Below is a small trained network, with its code and all its weights. Each question gives an input and a target symbol and asks what happens when units are switched off, that is, made to give their printed mean instead of their output.

import numpy as np


def w(rows, s, z=0):
    codes = np.array(rows[::2]) - 128.0
    scale = np.full(codes.shape[1], s)
    scale[-1] = z or s
    return codes * scale


def softmax(a):
    e = np.exp(a - a.max(-1, keepdims=True))
    return e / e.sum(-1, keepdims=True)


def log_softmax(a):
    a = a - a.max(-1, keepdims=True)
    return a - np.log(np.exp(a).sum(-1, keepdims=True))


def net(x, mask):
    ids = ['ΔΦΩεζλξπ'.index(c) for c in x.split()]
    T = len(ids)
    res = E[ids] + P[:T]
    u = 0
    for l in range(3):
        r = res
        for j in range(2):
            rows = slice(2 * j, 2 * j + 2)
            q, k, v = (r @ M[l][rows].T for M in (Q, K, V))
            z = softmax(np.where(np.tri(T) > 0, q @ k.T / 2**0.5, -1e9)) @ v
            o = O[l][rows]
            res = res + np.where(mask[u + j], z, o[:, -1]) @ o[:, :-1]
        u += 2
    return log_softmax(res[-1] @ U[:, :-1].T + U[:, -1])


Q, K, V, O = {}, {}, {}, {}
E = w([
[144,183,125],'Δ',
[6,169,74],'Φ',
[193,90,40],'Ω',
[144,176,123],'ε',
[66,142,234],'ζ',
[153,60,164],'λ',
[132,178,190],'ξ',
[148,47,190],'π',
],0.022)
P = w([
[185,46,91],'0',
[27,251,4],'1',
[38,182,19],'2',
[28,220,58],'3',
[42,140,38],'4',
[58,140,42],'5',
[61,169,63],'6',
[78,116,54],'7',
[93,119,41],'8',
[68,182,83],'9',
[68,187,82],'10',
[78,213,98],'11',
],0.0041)
Q[0] = w([
[116,11,2],'L0H1',
[19,77,139],'L0H1',
[132,191,151],'L0H2',
[68,52,133],'L0H2',
],0.0096)
K[0] = w([
[149,3,57],'L0H1',
[139,109,152],'L0H1',
[126,152,139],'L0H2',
[104,89,92],'L0H2',
],0.028)
V[0] = w([
[65,186,114],'L0H1',
[33,2,109],'L0H1',
[126,182,241],'L0H2',
[117,29,104],'L0H2',
],0.0095)
O[0] = w([
[154,1,72,85],'L0H1',
[122,176,128,156],'L0H1',
[125,71,104,12],'L0H2',
[103,90,156,160],'L0H2',
],0.0091,0.011)
Q[1] = w([
[40,106,157],'L1H1',
[136,139,110],'L1H1',
[251,74,224],'L1H2',
[228,117,180],'L1H2',
],0.011)
K[1] = w([
[99,133,143],'L1H1',
[132,145,79],'L1H1',
[69,110,98],'L1H2',
[5,152,25],'L1H2',
],0.015)
V[1] = w([
[187,215,171],'L1H1',
[88,143,149],'L1H1',
[254,136,151],'L1H2',
[48,118,73],'L1H2',
],0.0092)
O[1] = w([
[124,127,91,253],'L1H1',
[59,1,157,175],'L1H1',
[165,123,176,104],'L1H2',
[23,225,130,152],'L1H2',
],0.0077,0.0043)
Q[2] = w([
[10,49,50],'L2H1',
[123,155,184],'L2H1',
[91,195,26],'L2H2',
[231,76,7],'L2H2',
],0.011)
K[2] = w([
[156,105,30],'L2H1',
[163,119,191],'L2H1',
[83,233,95],'L2H2',
[5,204,131],'L2H2',
],0.011)
V[2] = w([
[175,139,148],'L2H1',
[137,94,254],'L2H1',
[135,114,117],'L2H2',
[90,167,127],'L2H2',
],0.0083)
O[2] = w([
[120,161,82,96],'L2H1',
[163,233,205,1],'L2H1',
[228,58,144,107],'L2H2',
[233,255,210,240],'L2H2',
],0.007,0.0054)
U = w([
[207,245,94,126],'Δ',
[72,176,113,95],'Φ',
[166,135,151,33],'Ω',
[154,144,159,27],'ε',
[169,20,211,207],'ζ',
[166,138,209,98],'λ',
[254,24,75,253],'ξ',
[158,149,254,93],'π',
],0.0061,0.006)

Each question gives the input, a string of symbols that net reads in full, and the target symbol t.
The units are the heads (2 rows each of Q, K, V and O). Each row of codes is followed by its name. A weight is (code - 128) times the scale printed after its matrix; where a second scale follows, it is the last column's (O and U).
mask holds one flag per head, layer by layer. A switched-off head (its flag False) gives its mean, the last column of its rows in O, instead of its output. The means were averaged over made-up inputs and are rounded, as every weight is.
A unit's drop is (log p(t) with every unit on - log p(t) with that unit switched off) / (log p(t) with every unit on - log p(t) with every unit switched off).
The circuit of an input: a set's keep is (log p(t) with only the set's units on - log p(t) with every unit switched off) / (log p(t) with every unit on - log p(t) with every unit switched off). Starting from all 6 units, units are removed one at a time, each time the one whose removal leaves the highest keep (on an exact tie, the one counted first), for as long as the keep stays at least 0.8.
units of the circuit, in order: the units of the circuit, biggest drop first
which heads matter: for each layer, one digit per head in row order, 1 if its drop is at least 0.15 and else 0, layers parted by /
drop when u is switched off: that unit's drop, to one decimal
input Ω Δ Ω π π, target π: units of the circuit, in order -> (L2H1 L0H2)
input λ Ω Ω π Ω ξ, target ξ: units of the circuit, in order -> (L0H1 L0H2)
input Ω Ω Ω Φ Φ Ω, target Δ: units of the circuit, in order -> (L2H2 L0H1)
input Δ Φ π Φ Ω ε, target ξ: units of the circuit, in order -> (L0H1)
input λ π ζ, target ζ: which heads matter -> 11 / 01 / 01
input ζ ζ Δ, target ξ: units of the circuit, in order -> (L0H1 L0H2)
input Ω Ω Φ Ω π Ω Ω Φ Ω λ λ ζ, target ζ: which heads matter -> 10 / 10 / 00
input Φ Ω Ω Φ Ω Ω, target Δ: units of the circuit, in order -> (L2H2 L1H2)
input λ Φ Ω Φ Φ π, target Φ: which heads matter -> 00 / 01 / 00
input Ω Ω ε, target ξ: which heads matter -> 10 / 00 / 00
input Ω Ω Ω ζ ξ, target ξ: which heads matter -> 11 / 00 / 00
input Φ Ω Ω π ζ ζ Φ π, target Φ: drop when L1H2 is switched off -> 1.0
input Φ λ Ω ε Φ ζ λ ξ, target Φ: drop when L2H1 is switched off -> 0.0
input Ω Φ Ω ξ, target Φ: drop when L1H1 is switched off -> 0.1
input ζ ξ Ω Ω Ω Ω Ω λ π Φ ζ Δ, target ξ: drop when L2H2 is switched off -> -0.1
